[128 = 0]

q157_q763: [ 92 126 130 142 162 131  87 105 117 124 153 110 136 102 105 146 134 148
 108 155 115 130 119 110 112 158 148 128  90 129 154 106]
[167 138 117 117 125 141 142 144 119 140 120 160 124  94 104 165 123 114
 101 102  78 121  98 117 126 136 131 149 146 119 163 112] : q157_q763
q153_q198: [116 131 116 195 183 144 181 147 138 107 195 156  85 125 162 175 120 106
 172 153 158 141 154  59 107 105 146 150 107 126 131 186]
q29_q34: [124 135 165 130 137 114 125 134 129 128 137 107 119 117 110 139 110 113
 121 116 136 113 121 144 115 117 139 123 130 128 134 106]
q153_q198: [113 121 121 160 154 145 151 139 127 103 163 132 110 118 154 150 118 112
 152 143 164 136 138  85 109 114 130 132  98 117 130 158]
q567_q456: [161  96 111 117  86 118 124 158 125 103 128 146 154 147 128 170 111 141
 124 105 135 128 118 139 127 134 134 116  85 153 150 141]
q25_q126: [116  92 137 121 101 111 137 149  99 155 125 140 105  96 130 112 127 149
 125 101 106 152 123 136 149 130 130 147 132 163 114 143]
[123  91 108 148 127 112 120 126 153 112 127 115 132 112 155 134 135 148
 115 124 117 172 139 107 103 120 125 143 142 124 117 135] : q25_q126
q567_q456: [125 164 163 127 185  92 117  94 168 121 116  82  82  93 128  86 158  97
 173 143 128 122 118 113 183 137 121 164 183 116 110  87]
[113 131 129 139 182 108 136 112 145 117 195 133 151 114 126 115 141 146
 148 138  98 113 135 135 152 159  90  96 141 126 123 147] : q567_q456
[120 144 126 129 157 132 131 111 137 136 140 120 137 118 124 109 130 123
 141 128 119 134 132 125 146 139 129 122 158 128 117 126] : q567_q456
q29_q34: [132 121  99 130 128 135 139 123 120 118 121 144 136 133 152 112 139 144
 142 141 114 135 115 114 129 138 119 152 130 121 116 140]
[194 125 135 128 107 104 157 110 124  89 121  78 131 120 125 174 124 149
 129 105 135 137 126 122 189 121  73  93 132 136 138 123] : q567_q456
[134 125 124 110 117 121 132 133 131 135 108 131 111 123 135 113 124 102
 142 125 146 130 116 138 139 147 173 161 160 136 117 107] : q567_q456
q157_q763: [150 129 139 110 125 147 122 138 106 155  84 161 122 111 109 150 137 130
 134 117 133 134 115 137 129 126 112 150 136 135 134 122]
[114 114 125 152 156 132 164 122 131 116 158 135 122 119 121 132 152 120
 136 136 150 136 133 108 138 133 123 102 156 150 140 133] : q153_q198
q657_q165: [114 124 116 167 118 109  84 161 102 133 125  47  94 132 123 146 116 125
  98 143 149 127 140 168 125 120 158 157 144 145 126 127]
[142 105  78 145 139  77 100 122 163 110 150 110 144 121 128 146 155 155
 125 119 144 132 149 106 104 115 139 124 110 113 101 141] : q25_q126
[ 95 195 154 131 181 147 144  86 116 121  99  66  91 121 114  54 163  98
 145 152 119 111 153  90 164 124 126 174 189 103  92  96] : q567_q456
[137 148 130 129 132 117 110 128 121 154 121 139 123 141 112 133 141 139
 115 123 117 125 126 136 138 135 134 140 128 137 126 121] : q153_q198
q25_q126: [131 142 155  91 111 134 150 154  94 160 108 142 106 123  99  86 115 109
 139 127 129 120 120 136 168 125 123 133  91 122 137 143]
[164  73  92 173 136  89 107 103 186  79 156  98 164 120 180 170 134 175
 114 131 120 167 148  86  72 124 147 130 161 100 112 140] : q25_q126
[136  93 105 164 153 131 158 108 108 124  97 159 109  99 159 137 166  95
 108 102 116 104 157 149 157 118 136 110 122 164 104 100] : q157_q763
q657_q165: [117 111 130 172 137 106 100 121 122 140 109  56 114 168  93  96 138 148
 124 191 126  94 133 155 161 115 154 119 155 144 166 117]
[ 99  96 143 138 103 124 144 116 116 128 123 138 120 116 153 122 112 128
 126 114  99 164 133 134 135 127 115 140 161 153 120 143] : q25_q126
[107 141 148 141 129  98 144  98 130 116 145 169 117 114 163 113 121 127
 152 109 157 117 146 105 122 125 138 132  67 135 138 128] : q657_q165
[ 87 136  85 160 159 111 142 120 147 112 180 117 138 124 176 125 103 144
  76 129 110  91 131 128 110 135 157 101 121 120 151 117] : q157_q763
[171 111 107  62 127 161 150 116 136 147 111 145 155 107 101 134 166 119
 137 119  75 166 105 118 148 167  74  90 185  82 118 111] : q657_q165
[112 115 129 186 174 147 163 129 170  77 167 122  96 102 169 169 101  69
 164 148 149 161 142  99 118  80 126 131  71  87 111 155] : q153_q198
[115 128 167 134 125  78 136  95 114 135 134 130  97 131 152 103 123 135
 145 159 111  84 138 119 136 121 145 126 107 168 157 116] : q657_q165
[138 126  79 116 114 166 127 160 111 115 121 127 152 149 125 118 106 115
 131 106 121 116 176 141 150 128 161 161 140 133 128 142] : q567_q456
[167 138 138 125  63 158 150 131  86 117  51  92 115 138 123 152 129 130
 106 113 143 147 133 100 132 103 117 137 142 131 119 100] : q567_q456
[133 154 144  95 100 121 145 167 120 158  94 128 143 173 147  81  85 142
 145 137 176 104 108 148 110 133  92 149 170 102 128 139] : q157_q763
[116 129 124 118 176 136 124 146 117 161 101 165 109 100 127 147 129 129
  89 127 117 112  98 131 112 151 128 135 119 127 182  86] : q157_q763
[130 113 143 145 149 103  99 123  83 109 151  96 123  74 141 127 128 157
 120  93 133 145 149 142 134 154 130 113 128  75 133 104] : q657_q165
[112 140 143 120 124 145 137 129 108 128 121 134 125 133 113 109 118 108
 124 118 121 128 123 144 139 124 121 120 131 128 138 127] : q25_q126
[162 121 167 112  82 132 131 106 110 129  97 110 129 152 110 103 146 124
 206 137 165 155 148 129 153 100 102 142 144 142  70 175] : q157_q763
[ 96 160 252  91 145 127 109 113 157 132 164  46  78  81  52 175  64  82
  98  81 176  64 158 166 109  96 160  92 132 168 166  54] : q29_q34
[132 122  94 137 126 129 131 138 125 123 124 150 145 138 143 112 146 142
 129 145 125 150 129 110 135 135 116 139 122 121 116 150] : q29_q34
